(in the rows, 128 means zero)
Each row of numbers stands for one element and depends on some of the facts below. Use the named rows to name the rest.

Some facts about the elements:
β: refers to; Λ: belongs to class; Ψ: points at
bestu	β	fifoti; bokle	β	klifer; bokle	β	nidrumo; brapa	β	lavek; bredi	β	luno; bredi	β	trepoflum; brevil	β	flaske; brevil	β	stoda
brustalen	β	lorik; brustalen	β	tragratek; debor	β	klugak; doplok	β	trifebre; doplok	β	piri; draplun	β	grobol; drekli	β	flegok; drekli	β	lavek
drekli	β	vuge; drotre	β	flegok; drotre	β	bralum; drotre	β	klugak; drumi	β	sugik; drumi	β	mobrik; drumi	β	gribra; fibi	β	bestu
fibi	β	flosar; fibi	β	soplam; fifoti	β	muges; fifoti	β	stefun; flaske	β	stefun; flegok	β	pestek; flosar	β	rolel; flosar	β	klafan
flovem	β	figo; folivel	β	rivom; futrir	β	folivel; gava	β	skoril; gava	β	nidrumo; gebu	β	stefun; gigul	β	trikle; gigul	β	trozak
gosu	β	klugak; gosu	β	soplam; gozer	β	vabru; grame	β	gribra; grekel	β	trozak; grekel	β	kura; grenitrim	β	stefun; gribra	β	stabron
grifaflem	β	rizek; grifaflem	β	gozer; grobol	β	flovem; gufli	β	trutri; katrok	β	kulere; katrok	β	vabru; kega	β	greko; kega	β	figo
kevatal	β	trifebre; kevatal	β	plekil; kezu	β	plekil; klivin	β	trikle; klorir	β	drekli; klorir	β	gisor; klugak	β	gava; klugak	β	kezu
klugak	β	plekil; kulere	β	pestek; kulere	β	stefun; kura	β	suri; kura	β	mobrik; kura	β	plista; laples	β	kuvek; lavek	β	dridrom
lavek	β	stefun; lemes	β	soker; lemes	β	plista; lomos	β	kura; lomos	β	grenitrim; luzuk	β	fifoti; muges	β	gava; nadiskun	β	klivin
nadiskun	β	selak; nidrumo	β	trikle; nuplis	β	greko; pestek	β	trikle; pestek	β	skoril; piri	β	gava; piri	β	grugil; plista	β	pestek
plofir	β	gava; ratin	β	flosar; riflur	β	pestek; rivom	β	nidrumo; rizek	β	vabru; rolel	β	flaske; ropli	β	futrir; ropli	β	nidrumo
selak	β	klugak; sevu	β	flodrel; skelel	β	stoda; soker	β	zoklel; soplam	β	pestek; stefun	β	zoklel; stefun	β	pestek; stelen	β	figo
stoda	β	suri; stoda	β	brustalen; stolutrin	β	pestek; stolutrin	β	plista; stuplos	β	folivel; stuplos	β	gava; stuplos	β	kura; sudremu	β	lomos
sugik	β	klifer; sugik	β	klivin; toplavel	β	stadepi; toplavel	β	kulere; tragratek	β	plofir; tribru	β	flodrel; tribru	β	rolel; trifebre	β	klivin
trikle	β	skoril; trotra	β	stolutrin; trozak	β	gava; trozak	β	kezu; trozak	β	kulere; vabru	β	dridrom; vadu	β	trikle; vadu	β	kulere
vadu	β	stolutrin; vadu	β	bralum; vuge	β	tragratek; vuplubrol	β	rivom; vuplubrol	β	zoklel; vusak	β	soker; zikegu	β	brevil; zinom	β	fidrire
zinom	β	trepoflum; zinom	β	drumoke; zozaros	β	soker; bebe	Λ	a; bestu	Λ	a; bibran	Λ	a; bokle	Λ	a; bovil	Λ	a
bralum	Λ	b; brapa	Λ	b; bredi	Λ	d; brevil	Λ	b; brustalen	Λ	b; brusu	Λ	b; dadrokal	Λ	d; debor	Λ	a
degrun	Λ	a; dibrekar	Λ	b; doplok	Λ	c; draplun	Λ	b; drekli	Λ	c; dridrom	Λ	a; drikim	Λ	a; drimer	Λ	a
drotre	Λ	c; drumi	Λ	a; drumoke	Λ	a; fegrun	Λ	c; fibi	Λ	a; fidrire	Λ	b; fifoti	Λ	d; figo	Λ	a
flagri	Λ	a; flaskan	Λ	a; flaske	Λ	a; flegok	Λ	b; flodrel	Λ	b; flosar	Λ	a; flovem	Λ	a; folivel	Λ	b
fonalu	Λ	a; forem	Λ	c; futrir	Λ	c; gava	Λ	a; gebu	Λ	a; genul	Λ	b; gigul	Λ	a; gisor	Λ	c
gosu	Λ	a; gozer	Λ	b; grame	Λ	a; grekel	Λ	a; greko	Λ	a; grenitrim	Λ	c; gribra	Λ	a; grifaflem	Λ	c
grobol	Λ	a; grugil	Λ	a; gufli	Λ	a; kati	Λ	c; katrok	Λ	a; kebe	Λ	a; kega	Λ	a; kevatal	Λ	a
kezu	Λ	b; kifur	Λ	a; klafan	Λ	d; klametrel	Λ	d; kleplum	Λ	b; klesam	Λ	a; klifer	Λ	b; kliplobal	Λ	b
klivin	Λ	b; klorir	Λ	a; klubram	Λ	b; kluflofi	Λ	a; klugak	Λ	d; kubrobom	Λ	a; kulere	Λ	a; kunesok	Λ	a
kura	Λ	d; kuvek	Λ	a; laples	Λ	c; lavek	Λ	b; lemes	Λ	b; lestok	Λ	a; linamo	Λ	d; loger	Λ	b
lomos	Λ	a; lorik	Λ	b; loti	Λ	a; loveme	Λ	b; lufo	Λ	a; luno	Λ	b; luzuk	Λ	a; mobrik	Λ	a
muges	Λ	b; nadiskun	Λ	a; nidrumo	Λ	c; niruk	Λ	b; nomos	Λ	c; nozun	Λ	a; nuplis	Λ	a; papor	Λ	c
pestek	Λ	a; pestin	Λ	d; petu	Λ	d; piri	Λ	b; plekil	Λ	a; plista	Λ	b; plofir	Λ	a; ploki	Λ	c
pluplur	Λ	d; plusto	Λ	b; pokis	Λ	a; ratin	Λ	c; riflur	Λ	a; rivom	Λ	a; rizek	Λ	a; rolel	Λ	b
ropli	Λ	c; rozul	Λ	a; sali	Λ	a; selak	Λ	b; sevu	Λ	b; sipa	Λ	c; skelel	Λ	a; skiklim	Λ	c
skoril	Λ	a; sodrobi	Λ	a; soker	Λ	a; soplam	Λ	a; stabron	Λ	a; stadepi	Λ	a; stefun	Λ	b; stelen	Λ	b
stoda	Λ	c; stolutrin	Λ	a; stopal	Λ	a; stuplos	Λ	a; sudremu	Λ	a; sugik	Λ	b; suri	Λ	a; talo	Λ	d
tobil	Λ	c; toplavel	Λ	a; toskidil	Λ	a; tragratek	Λ	c; trepoflum	Λ	b; tribru	Λ	b; trifebre	Λ	a; trikle	Λ	c
trorer	Λ	a; trotra	Λ	c; trozak	Λ	a; trutri	Λ	b; tutefak	Λ	d; tuvos	Λ	a; vabru	Λ	c; vadu	Λ	a
vigri	Λ	a; vuge	Λ	c; vuplubrol	Λ	a; vusak	Λ	c; vuvegru	Λ	a; zikegu	Λ	a; zilil	Λ	b; zinom	Λ	a
zoklel	Λ	a; zomer	Λ	a; zomon	Λ	a; zozaros	Λ	a; zozo	Λ	a; zustak	Λ	a; bebe	Ψ	papor; bebe	Ψ	tuvos
bebe	Ψ	drumi; bralum	Ψ	fifoti; bralum	Ψ	grame; bralum	Ψ	sodrobi; brapa	Ψ	flaskan; brapa	Ψ	degrun; brapa	Ψ	forem; brevil	Ψ	mobrik
dadrokal	Ψ	pestin; dadrokal	Ψ	genul; dadrokal	Ψ	bibran; dibrekar	Ψ	kebe; dibrekar	Ψ	lufo; drekli	Ψ	zinom; drekli	Ψ	sipa; drimer	Ψ	katrok
drimer	Ψ	zustak; drimer	Ψ	lavek; drimer	Ψ	trozak; flaske	Ψ	lemes; flaske	Ψ	tutefak; flaske	Ψ	flaskan; flaske	Ψ	nomos; flaske	Ψ	genul
flodrel	Ψ	lemes; flodrel	Ψ	bokle; gebu	Ψ	stopal; gebu	Ψ	loti; gebu	Ψ	tragratek; gosu	Ψ	gozer; gosu	Ψ	fegrun; gosu	Ψ	sipa
greko	Ψ	zoklel; grobol	Ψ	zustak; kati	Ψ	stopal; kati	Ψ	mobrik; kega	Ψ	zozaros; kega	Ψ	kliplobal; kega	Ψ	drumoke; kezu	Ψ	grekel
kezu	Ψ	gufli; kleplum	Ψ	flovem; kleplum	Ψ	lufo; kleplum	Ψ	drikim; klugak	Ψ	lomos; klugak	Ψ	nozun; kubrobom	Ψ	klubram; kulere	Ψ	plofir
kura	Ψ	riflur; laples	Ψ	vigri; lorik	Ψ	pluplur; lorik	Ψ	sali; loveme	Ψ	papor; loveme	Ψ	grekel; loveme	Ψ	loger; loveme	Ψ	grugil
loveme	Ψ	bibran; luzuk	Ψ	linamo; luzuk	Ψ	nidrumo; muges	Ψ	folivel; muges	Ψ	sali; muges	Ψ	zikegu; pestek	Ψ	lavek; petu	Ψ	nadiskun
petu	Ψ	drumoke; ploki	Ψ	lestok; ploki	Ψ	brusu; plusto	Ψ	stadepi; plusto	Ψ	zinom; plusto	Ψ	zikegu; ropli	Ψ	gozer; rozul	Ψ	degrun
rozul	Ψ	riflur; rozul	Ψ	niruk; sevu	Ψ	klubram; sevu	Ψ	drumoke; sevu	Ψ	vuge; skiklim	Ψ	papor; skiklim	Ψ	skelel; skiklim	Ψ	bredi
skiklim	Ψ	plekil; skiklim	Ψ	tribru; skoril	Ψ	klifer; skoril	Ψ	fegrun; skoril	Ψ	zozo; stabron	Ψ	brusu; stabron	Ψ	degrun; stabron	Ψ	klametrel
stoda	Ψ	zozo; stoda	Ψ	klafan; stoda	Ψ	zomon; stuplos	Ψ	kunesok; stuplos	Ψ	zomon; stuplos	Ψ	drikim; talo	Ψ	klesam; talo	Ψ	zozaros
talo	Ψ	degrun; tobil	Ψ	sugik; tobil	Ψ	kunesok; tobil	Ψ	trotra; tobil	Ψ	tutefak; tobil	Ψ	lavek; tobil	Ψ	riflur; tobil	Ψ	gribra
toplavel	Ψ	kevatal; toplavel	Ψ	sodrobi; toplavel	Ψ	niruk; toskidil	Ψ	flagri; toskidil	Ψ	piri; toskidil	Ψ	kluflofi; trorer	Ψ	bibran; trutri	Ψ	kunesok
trutri	Ψ	suri; trutri	Ψ	mobrik; vadu	Ψ	degrun; vadu	Ψ	trozak; vuplubrol	Ψ	katrok; vuvegru	Ψ	pokis; vuvegru	Ψ	pestin; vuvegru	Ψ	grifaflem
zomer	Ψ	klifer; zomer	Ψ	katrok

Some rows with their names:
kliplobal: [137 149 158 129 134  95 128 116 144 121 140 130 136 123 110 132 120 102
 126 132 139  88 157 148 146 152 112 147]
nidrumo: [122 157 143  83 153 122 125 147 133 125 177 121 177 144 138 132 116 119
 119 111 159 130 105 124 166 134 113 127]
ploki: [139 171 114 135 136 112 106 112  94 102 157  93 161 113 113  92 124 150
 147 113 133  95 159 161 132 117 138 137]
drumi: [150 126 121 107 150 129 139 163 122 129 109 146 114 117 147 146 121 112
 118 116 173 116 126 149 157 127 123 133]
gebu: [151 133  91 139 155 140 119 119 108 136 141 121 137  92 116 112 151 163
 127 136 121 132 125 147 113 118 140 101]
trozak: [138 127 117 116 157 137 134 147 128 139 136 142 135 120 134 153 117 129
 104 131 148 131 109 143 149 137 126 125]
plista: [124 140 118 132 145 124 103 129 142 120 157 144 160 123  98 119 140 129
 122 146 124 128 127 130 143 138  99 115]
gribra: [133 136 133  94 144 127 116 153 122 123 129 139 136 134 140 148  93 112
 120 136 155 121 134 140 138 134 123 139]
plofir: [165 152 162  89 172 120 105 195  81 117 111  59 132 106 113 147 138 134
  45 143 134 221 192 133 179 233 116  65]
pluplur: [120 162 149 102 110 105 148 116 129 116 142 125 137  99 121 149 116 117
 119 131 142 101 161 148 150 140 138 154]
stelen: [127 152 146 156 133 130 117 123 133 123 137 104 126 117  76 101 137  83
  97 118 138  68 174 153 138 109 143 124]
drotre: [144 147  98 144 150 125 141 137 116 124 149 117 148 107 121 117 146 158
 122 100 150 113 112 154 179 124 123 117]
laples: [166 111  98 134 135  94 137  77 146  48 185 145 215  87 168  84 108 106
 165  56 117  49 139 188 104  67 172  89]
grobol: [131 154 118 144 141 153  96 120  97 124 143  88 131 112  94  96 120 109
  99 125 128  87 173 160  95  90 176 123]
bokle: [144 127 117 109 154 133 135 159 123 132 119 147 122 119 143 147 121 117
 112 119 167 121 122 149 157 129 123 132]
rizek: [146 140 111 148 160 127 134 102 115 141 160 116 144 103 118 143 121 150
  97 140 114 119 128 160 124 147 147 131]
nomos: [135 162 154 118 131  97 144 128 124 120 146 101 147 128 122 134  96 129
 134 112 150  87 140 150 159 143 129 145]
bebe: [148 151 111 129 147 125 100 111  95 115 139 111 137 107 124 113 119 135
 131 134 128 106 165 164  99 121 148 140]

Name these rows:
No name comes twice in this set of rows, the named rows included.
[144 130 128 114 136 124 129 127 121 137 124 116 128 104 119 122 123 149
 148 145 125 123 130 130 103 129 135  97] -> flosar
[133 146  94 109 149 141  75 136  93 105 141 130 150 122 128 109 117 133
 134 139 136 130 153 151 106 109 133 133] -> stabron
[123 137 138 116 142 118 115 145 151 121 145 152 149 134 112 135 127 107
 119 137 146 119 125 129 160 143  93 129] -> folivel
[163  83 134 110 140  97 158  89 172  76 165 169 191 100 184 142  68  71
 136  83 118  59 126 175  95  97 176 101] -> vigri
[140 135 110 120 141 134 107 120 113 133 139 113 143 102 111 107 135 162
 150 152 111 135 129 129  89 119 138  92] -> flaske
[132 140 116 138 158 131 123 103 120 142 171 116 160 113 111 145 109 152
 101 154 102 132 118 145 113 148 143 124] -> dridrom
[135 146 128 127 144 116 155 142 132 133 149 117 150 122 122 136 124 144
 121 107 152 111 104 140 182 139 118 120] -> trotra
[141 141 114 139 133 116 104 116 131 120 139 126 141 100  93  85 170 147
 160 142 118 118 147 131 114 119 109  92] -> brevil
[134 157 110 123 131 123 110 129 109 113 150 101 160 111 106  87 139 168
 163 122 129 118 129 131 129 111 125  96] -> stoda
[141 148 116 153 145 152 110 125  96 128 131  88 116 103  95  95 133 106
  98 114 137  78 174 168 106  86 177 121] -> kega
[140 151  99 129 147 125 124 152 109 109 142 122 149 118 128 113 137 142
 128  98 163 112 125 155 179 115 116 127] -> doplok
[138 132 103 127 156 140 119 133 117 133 146 132 143 112 123 136 126 144
 110 138 131 135 119 145 131 130 132 117] -> stolutrin
[124 138 124 138 143 121 112 119 147 128 162 137 161 118  92 120 142 140
 125 151 112 131 122 124 135 145 104 106] -> stefun
[130 140  87 127 158 150  91 124 106 126 164 128 163 113 114 116 129 156
 118 150 113 146 121 139 107 119 135 112] -> pestek

The same elements again, as new rows of numbers:
Named rows:
klugak: [128 151 121 196 140 114 142 130 141 138  92 101  82  74 154 135 128 133
 146 154 113 122 132 148  81 173 172 155]
soker: [152 115 148 130 114 144 119 134 149 124 143 151 136 137 124 115 168 131
 149 127 120 131 134 121 119 117 106 113]
luno: [110 106 108 108 113 129 147 139 129 105 145 126 171 155 104 113  92 146
 111 136 113 140  92 130 144  97  94 131]
flodrel: [ 83  93 106 179 118 127 155 109 126 196 142 149 114 118 113 145 102 167
  69 133 108 114 108 149  92 132 173 153]
kluflofi: [136 160 132 100 127 119 123 139 132 109 125 119 157 148 121 114 121 131
 124 122 129 132 118 122 165  96  95 131]
plista: [127  50 162 125 123 144 146 120 135  98 136 138 151 148 114 107 110 161
 139 152 137 121  74 110  90 127 103 131]
petu: [126 183  90 183 129  92 142 138 151 149 104 105  91  90 142 157 111 107
 109 125 106 118 149 162 121 147 166 153]
plusto: [ 63 101 108 172 121 106 178 114 127 154 120 103 123 119 123 142  88 167
  89 136 133 143 118 148 106 103 167 153]
tobil: [ 95 176  84 170 126 105 155 141 151 143 109 116 101  87 137 148 113 115
 102 114 121 119 155 150 127 141 178 159]
sodrobi: [150 162 106 116 130 124 140 141 127  97 131 137 145 131 124 122 122  94
 124 124 128 122 141 115 155 138 110 119]
drekli: [122 121 130 188 145 110 145 117 156 152 102 119  79  90 146 162 127 130
  98 124 137  94 148 124 114 151 195 149]
muges: [ 78  36 134 189 123 127 160 107 135 159 134 120  99 105 132 146 139 170
 129 155 135 142 136 146  83 136 186 125]
zozaros: [139 128 150  96 116 130 108 123 138 115 142 136 117 143 125 135 160 113
 159 111 148 135 147 127 129 120 123 110]
kura: [109 177 158 168 120 103 130 124 162 147  95 107  79 105 139 141 126 161
 153 135 128 127 121 168  56 143 172 179]
flaskan: [130 157 119  95 108 132 118 138 136 116 148 138 138 140 115 127 149 108
 143 113 127 148 143 137 146 111 110 111]
stuplos: [117 120 132 194 161 123 159  97 115 144  94 104  73  95 153 151 120 126
 121 151 160 137 168 120 113 164 189 137]
trifebre: [145 144 149 120 132 147 125 134 120 103 110 117 152 138 130  88 130 150
 169 150 130 156 108 115 125 133  98 137]
sevu: [ 70  81 127 165 125  93 167 101 139 158 121 106 101 131 123 166  96 170
  74 131 150 123 129 140 107 101 171 154]

Rows to name:
No name comes twice in this set of rows, the named rows included.
[ 89  65 109 199 143 137 182 116 123 135 119 124 107  88 137 136 102 150
 123 169 133 134 127 131  80 173 183 141] -> kezu
[ 85  81 124 187 127 146 152 104 106 190 132 141 112 110 128 127 109 177
 115 161 120 132 106 145  68 164 182 150] -> bralum
[ 55 123 152 130 105  97 186  95 151 134 135 140  79 128 109 166  98 167
 119 122 176 116 120 163  39 142 181 182] -> brapa
[ 77  54 113 193 106 126 173 118 153 172 142 135 104 110 121 145 134 166
 101 141 121 134 132 147  77 122 176 133] -> lorik
[108 248 125  45  97 135 119 128 107 125 155 178 120 149  99 129 108 103
 167  96 143 141 126 173  91 168 117 166] -> degrun
[ 68 238 108 120 102 113 146 116 119 178 130 152  89 116 119 148 108 133
 127 105 140 148 147 185  79 171 183 184] -> rozul
[108 125 115 179 153 116 143 121 124 140  89  97  83  80 157 145 123 128
 124 142 144 124 148 133 118 163 191 144] -> ropli

The same elements again, as new rows of numbers:
Some elements and their rows:
nozun: [105 117 100 125 114 107 151 137 114 135 121 111 128 130]
zozo: [ 85  87 114 144 132 126 166 144 125 128 127 136 148 113]
fonalu: [115 110 117 128 110 114 138 135 108 138 124 110 131 136]
suri: [118  78  96 134 136 120 150 129 150 144 109 150 162 149]
tutefak: [128 132 141 125 163 137 142 105 170  91 140 159 136 160]
pokis: [117 118  96 113 126  93 148 111 129 129 124 116 115 168]
folivel: [114 176 161 138 124 111 131 170 108 115 133 144 144  88]
tuvos: [115 140  80  99 121  77 142 108 118 124 118 103 104 162]
lorik: [142 188 161 148 118 120  80 165 110 154 104 141 158 107]
sevu: [107 154 200  48 121 211  70 125 154 107  57  90 126 111]
ropli: [157 163 161 147 129 169 118 156 106 131 148 131 117  42]
zinom: [ 85 118 143  47 169 151 183 167  53 139 214  67 168 126]
trotra: [152 118 123 131 171 172 135 105 161  97 164 150 114  82]
trifebre: [127 112 116 135 108 107 148 137 106 144 121 118 134 133]
fifoti: [119 159 151 131 151 130 131 122 145 104 128 146 142 133]
forem: [160 141 106 123 181 151 131 102 170 107 142 154 122  99]
brusu: [121 138 150 122 159 133 133 118 156  95 139 157 137 143]
rizek: [ 81 102  84 160 124 102  99 124 103 159 153 127 125 143]

Which element is each row?
No name comes twice in this set of rows, the named rows included.
[136 211 162   7 190 127 142 122  68 105 212  69 132 175] -> bredi
[148 213  78  93 166  74 138 106 139  98 132 127  92 102] -> papor
[180 173 161 108 128 131  77  99 132 120 122 125 105 175] -> dadrokal
[114 113  93  34 204 123 169 134 104 153 191  90 191 191] -> drumoke
[130 182 126 106 156  95 135 101 141  90 129 134 114 158] -> pestin

